Each row has a name. Each question is about the rows just above it.

Q: [107 161 126 134 175  99  90 171 163]
U: [143 103  90 172 161 108  89 114 115]
D: [143 103 148 172 156 122 155 130 133]
Where do [143 103  90 172 161 108  89 114 115] appear?
U
[107 161 126 134 175  99  90 171 163] is in which row?
Q
Whose row is [143 103 148 172 156 122 155 130 133]?
D

B: [130 135 140 157]
Y: [134 114 140 156]
C: [130 114 109 156]
K: [130 114 140 103]
J: [145  94 140 156]
A: [114 115 133 125]
Which value is in both A and K?
[114]
Shared by J and B:
[140]
Which value is in both C and A?
[114]
The one value in B and C:
[130]
The one value in B and J:
[140]

E: [115 135 125  48  72 153 114 147]
L: [125 135 153 190 114  87 101 105]
F: [125 135  85 190 135  87 101 105]
P: [125 114 124 190 125  87 101 105]
Whose row is [125 114 124 190 125  87 101 105]?
P
Whose row is [125 135  85 190 135  87 101 105]?
F
Which row holds [125 135 153 190 114  87 101 105]?
L

T: [ 99 149 126 146 129 145  98 183 141 152  98  95  44 190  63 140 101]
S: [101 154 106 153 155 191 107 101 114 153 107  98 133 127 115 162 101]
M: [141 145 159 190 136 170 141 169 146 151 154 151  46 191  85 145 149]
X: [ 95 162 108 162 153 109  88 113 167 158  96  93  75 168  81 158  92]
W: [164 108 137 109 106 137 160 144  94 102 155 164 125 127 145  95 161]
H: [126 102 162 109 124 177 130 167 107 105 127 127  67 114 102 118 128]
R: [150 115 153 126 112 165 153 161 115 130 154 150 110 161 123 124 150]
Z: [152 155 103 146 140 106 149 110 154 145 148 149 177 140 174 154 146]
G: [108 162  89 159 156  85 103  98 161 153 105 112 162 142 141 161 106]
Shared by H and Z:
[177]
Which row holds [101 154 106 153 155 191 107 101 114 153 107  98 133 127 115 162 101]?
S

kapem: [157  99 135 127 122 122  77 107  60 131 110 117 101]
Sonub: [130 125 115 128 128 141 119 113 136 119 127 131  99]
tope: [157  99 135 127 122 122 121 122 122 123 111 118 118]
fezol: [138 121  95 106 151 157 123 117  88 136 115 129 128]
nepul: [127 122 121 127 128 139 128 121 137 123 129 132 120]
Kazi: [130 118 123 116 104 175 117 173  70 140 109  77  95]
rabal: [134 125  86 103 122 153 121 120 117 136 118 128 128]
Shared by Kazi and Sonub:
[130]
Where do [157  99 135 127 122 122 121 122 122 123 111 118 118] appear?
tope
Which value is in both Kazi and nepul?
[123]
The row with [127 122 121 127 128 139 128 121 137 123 129 132 120] is
nepul
Whose row is [138 121  95 106 151 157 123 117  88 136 115 129 128]?
fezol
The one value in Sonub and Kazi:
[130]

Fiz: [185 176  93  52 138 202]
tuko: [138 176  90  51 133  52]
nedu: [ 91 176  93  52 138  84]
sata: [175 177  91  53 127  96]
Dur: [ 71  81 163 199 176 159]
misug: [ 69  80  51 204 125 167]
Shared by tuko and misug:
[51]
Shared by Dur and tuko:
[176]
Shared by sata and nedu:
[91]
The one value in Fiz and Dur:
[176]

valu: [128  89 143 112 122]
Mise: [128 157 140  96 135]
Bizi: [129 159 128  71 122]
lugen: [134  97 114 167 106]
mil: [110  69 122 197 142]
Gava: [128 128 121 158 103]
Niz: [126 140 139 129  89]
kob: [130 186 128  68 127]
foz: [133 162 128  68 130]
vela: [132 169 132  68 150]
Shared by Niz and valu:
[89]
Shared by valu and Mise:
[128]
Shared by foz and Mise:
[128]

dizu: [112  74 145 153 175  80  58  88  75  89]
fela: [112  74 145  88 175  81  66  94  80  90]
Rok: [112  74 145 153 175  80  62  94  68  87]
Whose row is [112  74 145 153 175  80  62  94  68  87]?
Rok
Where do [112  74 145 153 175  80  58  88  75  89] appear?
dizu

sofof: [128 142 136 140 108 153 139 143 111 110  74 159  92 146]
Tokep: [104 151 146 102 103 140 153 146 107 104 125 137 119 151]
Rivol: [136 137 146 149 115 155 139 139 120 110  66  94  89 135]
bubu: [126 140 137 127 111 143 139 146 109 110  94 153 145 138]
ser: [154 105 110 156 144 144 101 108 148 145 112 138 120 110]
Where do [128 142 136 140 108 153 139 143 111 110  74 159  92 146] appear?
sofof
Whose row is [154 105 110 156 144 144 101 108 148 145 112 138 120 110]?
ser
Which row holds [126 140 137 127 111 143 139 146 109 110  94 153 145 138]?
bubu

tinu: [125 160  78 129]
noke: [179 156 110 138]
Nis: [157 163  78 156]
tozuk: [113 137 130 129]
rog: [125 163  78 126]
Whose row is [125 163  78 126]?
rog
Shared by noke and Nis:
[156]

Nur: [136 115 143  80 107 126 132 116 129  97  97 127 119 144  82]
rep: [ 97 187  86 181 129  81  98 150 102 139 162 136 132 141 161]
Vum: [136 102 162  54 107 161 132  81 129  97  97 127 119 164  82]
liv: [141 146 128 159 152 111 117 116 132 140 106 157 140 142 163]
Shared by liv and Vum:
[132]
Shared by Vum and liv:
[132]
Whose row is [136 115 143  80 107 126 132 116 129  97  97 127 119 144  82]?
Nur
The row with [141 146 128 159 152 111 117 116 132 140 106 157 140 142 163] is
liv
Where do [136 102 162  54 107 161 132  81 129  97  97 127 119 164  82] appear?
Vum
Where do [ 97 187  86 181 129  81  98 150 102 139 162 136 132 141 161] appear?
rep

